Each row has a name. After each piece below comes the name of the row it's from. Each question is about the rows just above it.

F: [-10 -26 -23 -18]
K: [  6   3 -16   4]
D: [ -5  -1   9 -12]
A: [ 2  9  6 -5]
E: [-29 -27  13  -9]
B: [-18 -12  55  -4]
G: [-12 -29  -6 -11]
N: [  9   1 -24  -3]
[-29 -27] is in which row? -> E
The row with [-12 -29  -6] is -> G
asked: [  9 -12] -> D

W: [ 11 -13  16  35   5   4   8 -14   3  13  -3 -15 -17   3]
S: [ 11   3   4  45   5  -1 -15   7  22  55  35  -1 -32   3]
P: [ 24  54  35   0 -25   5 -17   5  24  55  27   3 -31  -5]
Z: [ -7   3  10  41 -11 -12  -3 -12   3  16 -12   3 -21   1]
J: [ -2   1  21   3  14  -6   2 -11  17  24   7 -23 -20  -2]
U: [ -5 -14  10  21   1  -6   8  -6   7  10   1  -9 -14  -4]
Y: [ -6  -2  14  21   1   3  -1  -7   6  15  -5 -22 -14  -8]
R: [ -1  -6  16  34   5  10   1  -4   9  20   7 -30 -28 -12]
V: [ -1  -2  13  27 -11  10  -4 -13  12  22  11 -30 -24 -11]
H: [  9   3   6  48   0   8 -17   7  24  53  35   0 -25  -2]
[ 24  54  35   0 -25   5 -17   5] is in which row? -> P
Where do [-6 -2 14 21  1  3] appear? -> Y
asked: [ 24  53  35   0 -25] -> H
asked: [21  1  3 -1] -> Y
asked: [-11  10  -4 -13] -> V
Where do [ 41 -11 -12  -3 -12   3  16 -12] appear? -> Z
Which row holds [ -2  14  21   1   3  -1  -7   6  15  -5 -22 -14]? -> Y

Did: [ -4 -16  16  -1  -6 -20  -2   3 -10  -3  23  -3  -3  -3 -22 -12  16  31
 -15  28  41   6  18   3 -10  10  12   1  15  -9 -27 -23  23 -20  29  -1
  13   3  11   6   7 -22 -33 -31   0 -37   3  -4   7 -11  35  22 -11  -4
  22 -10   8 -11 -35 -23]
dugi: [  2 -12   0 -17 -21   3  32   0  42 -16  -2 -25  36  12   4   8 -23 -51
  12 -22 -12   5  -8  -6  32  -8 -23  -4  -5   7  24   8   5  18   3 -11
   9  24  -1   5  -2  20   8 -12 -18  13  19 -13   5  17 -32  -2 -12  14
 -20   7 -10  19  19 -14]
Geke: [ 32   9 -18   3  10  -2 -20  19 -12  -8  -7   7   0 -25   6  12  31 -16
  -1 -13 -38  -3  -2 -12  -3 -15 -16  -4 -12  -6  22  11 -30  -8  -7  -6
 -14  -4 -11  10  19  33  36  14  15   2  19  -5  -6 -28   7  -6  33  -4
 -24 -31 -13  30   3  13]
Feguf: [-17  30  -8  -3   5  20   3 -12 -10  -8  -3   7   1  15  15 -25 -29  -4
   5   4  -5   6 -30  17   7  32 -19 -23  24  14   0  16  -3 -16  -7   0
  -2  -7  -3 -22   0  30  -1  21  26  37 -12  17  -8  13   3 -30  14  13
 -12   1  10 -25  24  48]
nitug: [ -9  18   1  11  30   3 -29   8 -34  -4  -4   8 -34  -6 -10   6  28  43
   2  31  13  -1  11  -6 -15  23  12  24  30 -15 -15  -7  -5 -22  24  -2
   7 -18   3   3   1 -28  -1   6 -12   3  -6  19   4 -21  22  -2   0 -13
   4 -10  26  -1 -15   2]
Zekon: [ 19 -16   6 -32 -28   5  18 -10 -24 -45  15   4   8   0 -15 -13  14   9
 -19  10  18  18   0  10 -10  11 -16 -18   7 -10   1 -16  15 -32  25   1
  -4  14  17 -24  20   2 -21 -36  10 -19   3 -14  -2  -7  21   3  28   2
  16  -8  -9  17   9  -7]
sov: [ 12  -4  20   9   2 -16  24 -15  29  15   0 -11  16  11   7   9 -21 -18
   3 -15   2 -22  12  -6  13 -30  27  15 -22  11  -1   2  20  40 -16  12
  26   4   6  12 -22 -10  -5 -10 -27  -4   7  -6   5  30 -32  18 -31   5
   5  37 -15  -3  -6 -30]
Pape: [  6   9 -15  28  27 -17 -38  14 -18  29  -3  15 -21 -27  -8  32  36  11
  13  -9 -16  -6  16 -16 -18 -14  35  20 -25 -29  12 -12 -27  -2  -1  -6
  -6  -1  -7  26  -2 -17  18  21  -6  -6   6  14  -2 -22  -4  18  -2 -14
  -1 -12   3   1 -18  -1]
zemu: [ -2 -12  14 -21   7 -10  19  -6  17   5 -12   0   3  16  -1 -23 -27  17
 -23  19  24   9  -1  -3  13  -1  10  13   9  36 -24   1  34  27   2  10
   2   3  12  -6 -19  -6 -37  -8   0 -11 -18   1  10  13   8  -6 -37  19
  45  24   5 -32 -10 -26]
asked: [ -2 -12  14 -21   7 -10  19  -6  17   5 -12   0   3  16  -1 -23 -27  17
 -23  19  24   9  -1  -3  13  -1  10  13   9  36 -24   1  34  27   2  10
   2   3  12  -6 -19  -6 -37  -8   0 -11 -18   1  10  13   8  -6 -37  19
  45  24   5 -32 -10 -26] -> zemu
[ -2 -12  14 -20   7 -10  19] is in which row? -> dugi

X: [ 25 -28   2  20  -4  30 -32   1  33  59]
M: [ 29 -54 -27  -5  25 -29  37  -3  37  43]
Q: [-25 -23  19 -10  -2 -52 -40   6 -41 -45]
L: [  5  25   9  18  58 -17 -33 -49 -24  17]
T: [-29  -5  25 -29  58 -17 -33 -49 -24  17]
asked: [ 25   9  18  58 -17 -33 -49 -24] -> L
[-28   2] is in which row? -> X
asked: [ 25   9  18  58 -17 -33] -> L
asked: [ 29 -54 -27  -5  25 -29  37  -3  37  43] -> M
Where do [-27  -5  25 -29] appear? -> M

Bafip: [-11  -6  -3  17 -57  -3]
zagaf: [ 17  -6 -11  -3 -29  -2]
dako: [-10  -9  22   1   2  -1]
raf: [15 -4 -9 -9 22  1]
asked: [-11  -3] -> zagaf
asked: [-9 -9] -> raf
Where do [ 17  -6 -11  -3] appear? -> zagaf
asked: [-9 -9 22  1] -> raf
Where do [15 -4 -9 -9 22] appear? -> raf

noru: [  6   5   3  -2   1   0   0   0   0   0  12  41  19   1   0  -1   0   0
   1 -12  -1   0   0   2   0 -33   0   1  19   1   1   3   4   5  -6   9
  12 -49  19  23  21  32  -1  40  43 -54  -1  48  27  46  44  40  13  33
  28  25  20  -1  14   5   9]
tud: [  8   7   4   0   3   2   2   1   0   0  11  40  24   0   1   0  -1  -1
   0 -10   0  -1   0   1   0 -32   0   1  10   1   1   2   3   2 -12   6
   9 -43  14  18  19  26   0  33  38 -54   0  46  29  48  46  45  12  38
  35  31  27  -3  19   7  12]
doru: [  9   1  15  17  23  26   6   3   2   2   3  26  33   0   0  -1   0   0
   0  -3   0  -1   0  -1   1 -31   0   0  -9   1   1   1   1   1 -32   2
   2 -26   4   7  18  10   2  16  20 -44   9  32  25  41  44  46   9  47
  47  45  43 -14  36   5  28]
Fup: [  5   3   2  -4   1   1   1   0   1   1  11  41  16   0   1   0   0   0
   0 -14  -1   0   0   1   0 -33   0   1  29   2   3   5   7   9   0  15
  18 -54  25  29  23  37  -2  44  46 -53  -3  46  24  42  39  35  10  27
  22  19  15   3  10   5   6]
Gukuv: [  0   0   1 -19   0   0   1  -1  -1   0 -18  11  -6   1   1   2   2   3
   4  -2  10  11  15  18  22  -6  30  35  41  41  44  47  47  47   9  45
  42  -7  34  30  39  22  -8  14  12 -34   2   5 -19   2   2   2 -29   0
   0   0   0  -9   0  -7   0]
kesa: [  3   3   1  -4   1   0   0   1   0   0  11  42  15  -1   0   1   0   0
   0 -16   0   1   0   0   1 -33   1   0  30   3   4   6   7   9   2  15
  19 -56  27  31  23  39  -3  45  47 -52  -3  46  23  41  38  33   9  25
  21  18  14   2   8   6   3]
kebud: [  0   1   0 -17   0   0   0   0   0  -1 -16  12  -6   0   1   1   2   1
   3  -5   5   7  10  13  16 -10  24  28  45  37  40  44  46  48  12  47
  46 -18  40  37  38  29 -10  19  16 -36  -1   6 -17   5   3   2 -28   1
   0   1   0 -11   0  -7  -1]
veka: [  1   0   0   1   0  -1  11  42  15  19 -25   3  26   8   5   4   2   2
   1  -3   1   1   1   0   0 -27   0  -1 -13   1   0   0   0   1 -45   0
   0 -10   1   0  21   1   1   1   2  -2  28   6  11  11  12  17  11  24
  29  32  36 -27  44   4  48]
roso: [  0   0   0 -23   0   0   0   0   0  -1 -20  11  -7   2   3   4   5   6
   9   1  15  18  23  26  30  -1  39  42  36  47  48  47  46  44   6  37
  35   9  26  22  38  14  -4   9   7 -34   4   3 -21   1   0   0 -27   0
   0   0   1  -5   1  -7   1]
asked: [ 9  1 15 18 23 26] -> roso
[45 37] is in which row? -> kebud
Which row holds [ 3  5  7  9  0 15]? -> Fup
asked: [  6   5   3  -2   1   0   0   0   0   0  12  41  19   1   0  -1   0   0
   1 -12  -1   0   0   2   0 -33   0   1  19   1   1   3   4   5  -6   9
  12 -49  19  23  21  32  -1  40  43 -54  -1  48  27  46  44  40  13  33
  28  25  20  -1  14   5   9] -> noru
asked: [ 1  0  0  1  0  0 11 42 15] -> kesa
[  0   1   0 -17   0   0   0   0   0  -1 -16  12  -6   0   1   1   2   1
   3  -5   5   7  10  13  16 -10  24  28  45  37  40  44  46  48  12  47
  46 -18  40  37  38  29 -10  19  16 -36  -1   6 -17   5   3   2 -28   1
   0   1   0 -11   0  -7  -1] is in which row? -> kebud
asked: [-32   2   2 -26   4   7  18  10   2] -> doru

boges: [  0   2 -14  -5   3  -3  10  -8   5  -3  -9   5   5  -4   7   2  19  12
   2   1   8   5   6]
zek: [  4  -3 -12  -3   6 -11   3  14   9  19   5  10   2  -7   0   2   2   9
  -5  11 -12  -7  10]
Gat: [  4  -3   9   3  -7 -11 -15  -4 -12   9 -12 -15   7  15 -15 -12  13  11
  11   4 -18   8  17]
dud: [ 29  32 -20  -3 -20 -47  35 -26  20  13  -2 -18  43   6  21  54 -38  19
 -12  -3 -10 -18  25]
Vumi: [  0  -4  -4  -2  -3   1  -6  -5   2   8  14  -1  -7  -5   1  -4   9 -10
 -11 -13  -3  -8 -18]
dega: [ -8   0 -19  23  -8 -13  13  -2   2  -4   5  -5  14 -21 -12  -5  -8  15
   4  11   5  -4   1]
Rinu: [ -1   3  10 -18  -6  -4  -1 -35 -23   5  -4  25  15  38   2  26  15   5
 -37  -6  29  39  15]
gateb: [ -2 -10 -10   3  -9   3  -2   3  -3   6  -1 -13  11  -3  -8  -9 -10   8
  12   0 -10  -3  -9]
zov: [ 3 -6  3 -3 -1 -2  3 -4  3 -4  0  3  2  1 -3  2  4  3 -3 -1  3 -3 -7]
Which row holds [  4  -3 -12  -3   6 -11   3  14   9  19   5  10   2  -7   0   2   2   9
  -5  11 -12  -7  10]? -> zek
Which row holds [ 25  15  38   2  26  15   5 -37]? -> Rinu
The row with [ 3 -6  3 -3 -1 -2  3 -4  3 -4  0  3  2  1 -3  2  4  3 -3 -1  3 -3 -7] is -> zov
[ -7 -11 -15  -4 -12   9] is in which row? -> Gat
asked: [  2 -14  -5   3  -3  10  -8] -> boges

kazi: [-30  45 -16  32 -17  17  19   1 -17  31 -43 -17  21   1]
danok: [ 19   3 -17  31 -43 -17  21  28  50   0 -27  24  -4   7]
sepid: [ 45 -16  32 -17  17  19   1 -16  31   0 -27  24  -4 -17]
asked: [ 45 -16  32 -17  17  19   1 -17  31] -> kazi
Which row holds [ 45 -16  32 -17  17  19   1 -16  31   0 -27  24  -4 -17]? -> sepid
asked: [ 19   1 -17  31 -43 -17  21] -> kazi
[-30  45 -16  32 -17  17  19   1 -17  31 -43 -17  21   1] is in which row? -> kazi

tal: [ 54  11  41 -16   9 -10]
Gik: [-62 -32 -32  41 -21 -11]
dukav: [-60 -18 -39  30 -20   3]
The row with [-32 -32  41] is -> Gik
Which row holds [-32 -32]? -> Gik

temeg: [ 13  -3 -15  10  -5   8  21]
vav: [  0  -2   8   5 -19 -16  -8]
Peti: [ -3 -22 -17   2  -2  -3 -27]
nenom: [ 14  18   9 -10  12  -3  24]
pav: [ 14  18   9   1  10 -10  -8]
bopum: [ -8   9  14  24 -15  11  47]
diz: [ 11  -6  23  16   2 -15   4]
asked: [ 2 -2] -> Peti
Which row holds [ 14  18   9 -10  12  -3  24]? -> nenom

